[  5   6   7   4   7   8 -15   7  -2 -10  -1  -2   8  -7  10 -13  -8 -11
  -6   4  -1  -4  -6   5  -9 -32   6   7   8  23 -14  11   0 -10  12   7
 -10 -10] => <75>
[  6   0   4   0   0  10   6   9 -10  -7   2  -8  28   1  14 -10  12   5
   0  -3   0   2   8   2   0 -49  -2  -2  16  14   0   6   2  -2  14   6
   0   7] => <84>
[  2   3   5   3  15  16  14   7   0 -13   2  -8  18   4  17  -5  -9  -7
  13  -3  -6  -8  -4  -1  -5 -49  10   3   0   6  -8   7  -3  -5  10  16
  -6  -8] => <81>
[  4   2   4   0   7  22   2   5  -7 -11   2  -2  10   9  16  -3 -11  -9
  14  -6   3  -6   0  -5  -6 -44  13   3  -8  19  -9   5   3  -4  11  14
  -6  -5] => <81>
[  0   3  -1   1   3  12  -6   1  -1 -13   1  -2   0  -2  12  -5 -16   1
  -9  -6   2  -2 -19   0  -8 -39   5   4   4   9  -7   2   1  -4  10   7
   3  -1] => <75>
[  6  -1  -3   5  -6  12  -4   9  -5 -16   1  -6  29   2  10 -11  17  -8
   3  -2  -7  -2   3   0  -5 -41  -5   4  18  21  -4  15  -4  -3  17   2
  -9   5] => <84>
[ 11  -2   4   1  -2  12   0  10 -16  -1   8 -11  37   2  15 -23   8  -2
  14  -3  -1  -3  19   9   0 -29   3  -1  20  22   3  12   1  -5   7   6
   8  -8] => <84>
[  6   4   2  -3  -4  34  13  10  -1   1   6 -18  50   2  28 -28 -11   3
  23  -4   5  -6  36   2  -2 -32  10   2  -7  31   4   7   7  -8  11   7
  -3  -6] => <81>
[ -2   5  -2  -2   6  15  -2   6  -2 -12  -1   4   0  -2   8  -2  -8 -15
   4  -3  -4  -5 -18  -2 -12 -30  10   0  -4   9  -9   8   2   0  11   9
 -12  -5] => <81>
[ -3  -1  11   4   8  17  28   9   5  -5   1  -2  32   5  22  -2  -1  -1
  17  -1  -6   2  10   3  -1 -40   9   2  -2  10   0   2   3   0  10  13
   2  -2] => <81>
[  3   0   4   1   5  19  17   2   4  -9   2   1  24   4  18   2 -11  -2
  17  -1  -6  -3   7  -3  -4 -39   7   4   0  13   5   4   8  -3  12  12
   1   2] => <81>
[  0   0   6   1   3  13   7   7  -7 -10   0   0   7   1  14 -11 -10  -6
   7  -3  -9  -6   1  -2  -6 -42   4   4   3  10  -7   2   0  -2   8  14
   3   1] => <81>
[  0   8  11  -1   0   3 -12   8   3  -7   7 -10   8   2  23 -17  -7 -10
  -2   3  -3  -7  20  -2 -10 -36   4   1  -6  14 -12   5   4  -5  11  10
  -8  -7] => <81>
[  0   1   2   1   9  16  21   9   1 -12   1  -2  23   1  14   2   4  -6
  16  -1   0  -4   8  -7  -6 -52   7  -3  -3  12  10   0   6   1  17  16
  -5   4] => <81>
[  1   1   5   2   0  19   6   9  -2  -7   4  -4  23   4  20 -15 -11  -3
  18   2  -1  -6  10   3 -10 -27   7   5   8  23   4   7   7  -4   9  11
  -5  -6] => <81>
[  2  -2   1   0   3  10  33   6  -1   0  -3   0  29   1  22  -3  -2   7
  16  -3  -2   7   6   5   1 -39  12  -1   0   0  16  -5   9   1   6  10
   4   7] => <81>
[ -4  -6   4   6   2   9  14   8  -9 -11  -4  11  13   4  15   1   2  -2
  18  -3  -7   3 -27   9 -12 -44  10   0  18   8   8   1   4   7  14  12
   8   3] => <77>
[  9   5   7   1   1  26  22   8  -2  -6   5  -8  48   4  28 -15   4   2
  16  -6   0  -5  29  -2  -2 -36   9   2  -9  23  14   3  14  -1  17  12
  -2  -6] => <81>
[  3   2   6   4   8   9  -9   5  -6 -11   2  -8  10   1   9  -6 -11  -5
  -3   2   0  -5  -8  -7   0 -31   4   4   1  15  -9   4   6 -10   8   7
  -3  -6] => <75>
[ -5   3   4   3   8   4   1   9  -3 -11  -3   0   7   1  10 -10  -1  -8
  -6   0  -4  -1 -15  -4  -8 -49   7   1   6  11 -11   7   2  -2  15   9
 -11  -2] => <75>
[  0   3   7   2   0   2  -3   6  -6  -1   0  -3  16   0   6  19   0   2
  -8   5  -2  -2   1   5  -5  -8   4  -5  11   3   6   2   1 -11   3  -1
  -1  -5] => <75>
[  1   0   8   8   2   7   7   6   2  -1   2   3  15   6  15  -5  -2  -5
  10   5  -3  -2   0  13 -15 -30   4  -1   6  21   8  11   4  -3  13  11
  -5  -5] => <81>
[  0   1   1   1  10  18  17   8  -3  -7   1  -3  21   5  14  -1   6  -4
  16   0  -5   0 -10   1  -6 -50  10  -1   4  11  -2   2   0  -1   9  15
  -8   7] => <81>
[  0   4   6   1   0  17  12   2   0 -11  -1  -2  15   2  15  -3   1  -7
   2  -2 -10  -1   7  -5  -5 -34   2   0  -6  11   7   4   6   9  12  12
  -1   2] => <81>
[  1   3   3   7   9  16  17   4   3  -7   0  -3  19   4  18  -8  -9  -4
   5  -3  -5  -2  -1  13  -1 -39  13   2  -1  11   2   2   2  -4   8   9
  -5  -6] => <81>

[ -3  -5   8  -1   3  -6   5  -7   2   0   0 -11   6  -3  -3  -4   3   1
  -2  -3   1   2   2   8   4  -2  -1   2   4 -11  -4   2  -4  -1  12   5
   1  -1] => (66)
[ -1   0   3  -6   2   3   4  10   0   1   1  12   2   2   0  -2  -6  -4
   0   0  -1   0  -2  -2 -16   5  -5  -8   1  -1   4  -1   0   2  -4  -5
   0   2] => (62)
[ 2  0 -6 -5  1 15 -4 -1 -1  0  4  8  0 -4 -2  2  2 -1  0  1  2 11  2 -8
 -4 -4  6 -2  1  9  6  0 -7  5 -2 -1 -1  1] => (71)
[-5  0 -2  4  1 10 -3 -5  0 -1 -1 -2  0  1 -1  1 -4  2 -2  0 -1 -5  0  5
 -1  9  6  1 -1  2 -1  4  5  3 -1  5  0  2] => (71)
[ -4  -1   2   4  -3   0  -6  -4  -3  -2   2   1   1   0  -1   4   0   1
   1   1   2 -19   1  -2   0  -1  -2  -3  -1  -4  -3   2   2   6   0   4
   6  -1] => (60)
[  1   1   0  -3   3   5   1   8   0   1   2   6   2   1  -1  -2  -9  -1
   0   0   1   2 -10   4 -15   0   2  -6   1  -5   4   3   0   1  -4  -2
  -2  -2] => (62)
[  2   7  -3   9   3  13  -9  -3   0  -5   5   1   1   1  -4   2 -10   1
   0   3   2 -11   2   4  -8  -5  13 -13   1  -3  -2   5   0   9  -1  12
   1   2] => (71)
[ 3  5 -4 -1 -2 10  0 -8 -3  0  2  2  5 -4 -4 -3  0 -5 -3  1  0 37 -1  3
 -8 -1 21  2  0  5 -3 -1 -7  4  0  5 -3  3] => (61)
[ -2   1   8   0  -7  14  -2   9  -2  -2  -1   8   2  -3   3   0 -14  -3
  -1   1   0   1   2   2  -8   0 -11 -10   1   5  11   0  -6  -5  -3 -10
  -1  -3] => (62)
[  5   1  -2  -4  -1 -10   0  -5  -2   0  -4  -1   1  -1  -5  -2   0   0
  -2  -1   0  30   0   4   1  -1  -7   2  -3  -1  -2  -1  -1  -1   3   8
  -2   3] => (61)
[ -4   6  -5  -3 -13  -2  -9 -10  -1   0   1   3   2  -3  -3   1  10   2
  -2   0   7  16   0   6   4   6  -3  -2  -1   2  -9  -2   1   3   4  11
  -1   2] => (61)
[-1 -1  2  2  6  5  5 -3  2 -5 -1  5  1  2  2  0 -7 -3 -1  2 -1 -8  0  1
  0 -1  5  0 -2 -7  2  1  4  4  1  8  0  1] => (62)
[ -4   2   3  -9   1  27   0  11   3  -2   7   8   1  -2  -4  -2  -4  -1
  -1  -1   1  -9  -1  -5 -28   7   8 -12  -2  -2  -4  -2  -2   4   0   1
   4   3] => (62)
